Here is a tiny trained network, its code and every weight. The questions are about switching its units off for an input and a class, where a switched-off unit gives its printed mean instead of its output.

import numpy as np


def w(rows, s, z=0):
    codes = np.array(rows[::2]) - 128.0
    scale = np.full(codes.shape[1], s)
    scale[-1] = z or s
    return codes * scale


def f(y):
    return np.maximum(y, 0)


def log_softmax(a):
    a = a - a.max(-1, keepdims=True)
    return a - np.log(np.exp(a).sum(-1, keepdims=True))


def net(x, mask):
    res = np.array(x, float).reshape(1, 5) / 4 @ E
    y = f(res @ A[0][:, :-1].T + A[0][:, -1])
    res = res + np.where(mask, y, B[0][:, -1]) @ B[0][:, :-1]
    return log_softmax(res[-1] @ U[:, :-1].T + U[:, -1])


A, B = {}, {}
E = w([
[115,173,166,193,99,56,69,70],'x0',
[113,98,38,121,170,175,73,54],'x1',
[115,245,55,97,68,132,158,109],'x2',
[223,125,167,38,87,156,80,115],'x3',
[134,132,128,54,180,22,163,89],'x4',
],0.011)
A[0] = w([
[37,127,102,212,139,79,190,130,56],'n0',
[45,135,68,181,181,92,153,194,111],'n1',
[142,109,48,116,181,174,98,91,88],'n2',
[135,135,88,81,182,180,222,198,108],'n3',
[130,255,47,91,83,126,188,121,24],'n4',
[131,143,162,229,47,208,95,178,68],'n5',
[120,167,176,187,126,76,47,62,81],'n6',
[134,60,175,92,220,53,146,80,98],'n7',
[107,125,88,138,179,166,83,55,68],'n8',
[139,120,125,196,130,194,62,189,11],'n9',
[124,53,104,89,152,185,203,158,47],'n10',
[138,170,253,158,75,85,229,233,141],'n11',
[23,160,86,167,185,107,174,169,39],'n12',
[134,89,200,128,228,122,106,130,35],'n13',
[159,136,103,175,102,87,97,74,104],'n14',
[112,161,171,194,124,73,62,68,135],'n15',
[189,100,73,86,150,169,187,171,70],'n16',
[102,98,91,132,166,167,101,48,23],'n17',
[135,162,145,200,74,54,45,83,68],'n18',
[150,17,198,179,205,123,84,163,75],'n19',
[138,145,166,82,198,22,184,96,46],'n20',
[218,137,145,9,65,133,51,139,69],'n21',
[109,123,154,111,93,120,194,218,5],'n22',
[214,139,141,137,89,102,59,93,126],'n23',
[161,169,60,74,164,34,177,95,11],'n24',
],0.0081,0.0014)
B[0] = w([
[127,119,195,99,206,180,85,150,203],'n0',
[134,133,183,78,165,170,94,122,198],'n1',
[155,99,111,64,123,79,127,61,193],'n2',
[88,93,151,101,72,100,167,151,204],'n3',
[74,178,108,201,52,101,34,146,233],'n4',
[189,135,69,149,155,178,179,136,216],'n5',
[90,87,127,95,112,86,182,172,201],'n6',
[152,167,70,171,122,170,134,157,189],'n7',
[189,101,126,82,126,89,129,74,187],'n8',
[159,153,65,158,132,174,161,122,183],'n9',
[81,73,137,112,82,89,154,176,193],'n10',
[196,111,106,84,122,67,104,2,250],'n11',
[129,165,177,102,165,165,103,142,198],'n12',
[112,185,102,144,87,118,83,143,177],'n13',
[104,103,143,115,115,109,148,147,170],'n14',
[114,80,139,106,96,106,174,165,201],'n15',
[73,89,155,112,110,97,174,177,191],'n16',
[173,142,123,88,129,77,118,71,182],'n17',
[88,81,140,104,108,111,187,164,208],'n18',
[98,187,116,182,74,86,48,155,211],'n19',
[172,135,73,168,157,184,180,125,192],'n20',
[143,158,207,99,196,201,92,156,221],'n21',
[155,97,110,85,116,98,128,91,180],'n22',
[104,129,167,99,171,137,147,177,183],'n23',
[150,123,79,187,147,186,138,158,191],'n24',
],0.0094,0.013)
U = w([
[78,85,143,109,109,92,201,155,233],'0',
[129,147,207,107,196,164,99,126,109],'1',
[162,115,108,104,130,72,129,6,205],'2',
[97,177,96,182,84,101,64,138,60],'3',
[161,140,48,174,155,171,196,129,3],'4',
],0.019,0.00047)

Each question gives the input, the list of numbers given to net, and the class t.
The units are the neurons (one row each of A and B). Each row of codes is followed by its name. A weight is (code - 128) times the scale printed after its matrix; where a second scale follows, it is the last column's (A, B and U).
mask holds one flag per neuron, in row order. A switched-off neuron (its flag False) gives its mean, the last column of its row in B, instead of its output. The means were averaged over made-up inputs and are rounded, as every weight is.
A unit's drop is (log p(t) with every unit on - log p(t) with that unit switched off) / (log p(t) with every unit on - log p(t) with every unit switched off).
The circuit of an input: a set's keep is (log p(t) with only the set's units on - log p(t) with every unit switched off) / (log p(t) with every unit on - log p(t) with every unit switched off). Starting from the 12 units with the biggest drops (on a tie, the unit counted first), units are removed one at a time, each time the one whose removal leaves the highest keep (on an exact tie, the one counted first), for as long as the keep stays at least 0.8.
circuit, biggest first: the units of the circuit, biggest drop first
unit that matters most: the unit with the biggest drop
k most important neurons: the k neurons with the biggest drops, biggest first
drop when u is switched off: that unit's drop, to one decimal
input [4,3,-8,-6,1], class 3: 3 most important neurons -> (n19, n13, n21)
input [-6,-1,-5,4,7], class 4: circuit, biggest first -> (n7)
input [3,4,-6,3,2], class 3: 2 most important neurons -> (n19, n11)
input [6,0,6,-8,4], class 1: 3 most important neurons -> (n0, n12, n1)
input [0,-4,-4,0,-5], class 4: 3 most important neurons -> (n5, n4, n9)
input [0,6,2,7,-3], class 1: 3 most important neurons -> (n21, n11, n23)
input [1,0,7,-4,7], class 3: 2 most important neurons -> (n4, n5)
input [-7,5,-7,5,0], class 0: 3 most important neurons -> (n4, n10, n16)
input [8,-2,3,-8,0], class 0: 3 most important neurons -> (n18, n6, n15)
input [4,-1,-4,5,3], class 1: 2 most important neurons -> (n21, n4)
input [4,-5,5,-3,-1], class 2: 2 most important neurons -> (n11, n19)
input [6,-4,-7,5,8], class 4: circuit, biggest first -> (n20, n7)
input [3,8,5,5,-7], class 2: 3 most important neurons -> (n2, n8, n17)
input [-7,5,2,3,8], class 4: most important neuron -> (n24)
input [1,6,-1,7,-4], class 1: 2 most important neurons -> (n21, n11)
input [7,6,5,5,-4], class 0: 2 most important neurons -> (n11, n18)
input [3,-1,6,3,0], class 3: drop when n4 is switched off -> 0.8
input [8,5,-4,-6,-7], class 0: drop when n15 is switched off -> 0.1
input [7,3,5,4,3], class 0: drop when n11 is switched off -> 0.0
input [8,5,-7,5,1], class 0: unit that matters most -> n6
input [-6,4,-3,1,-6], class 0: drop when n20 is switched off -> 0.4
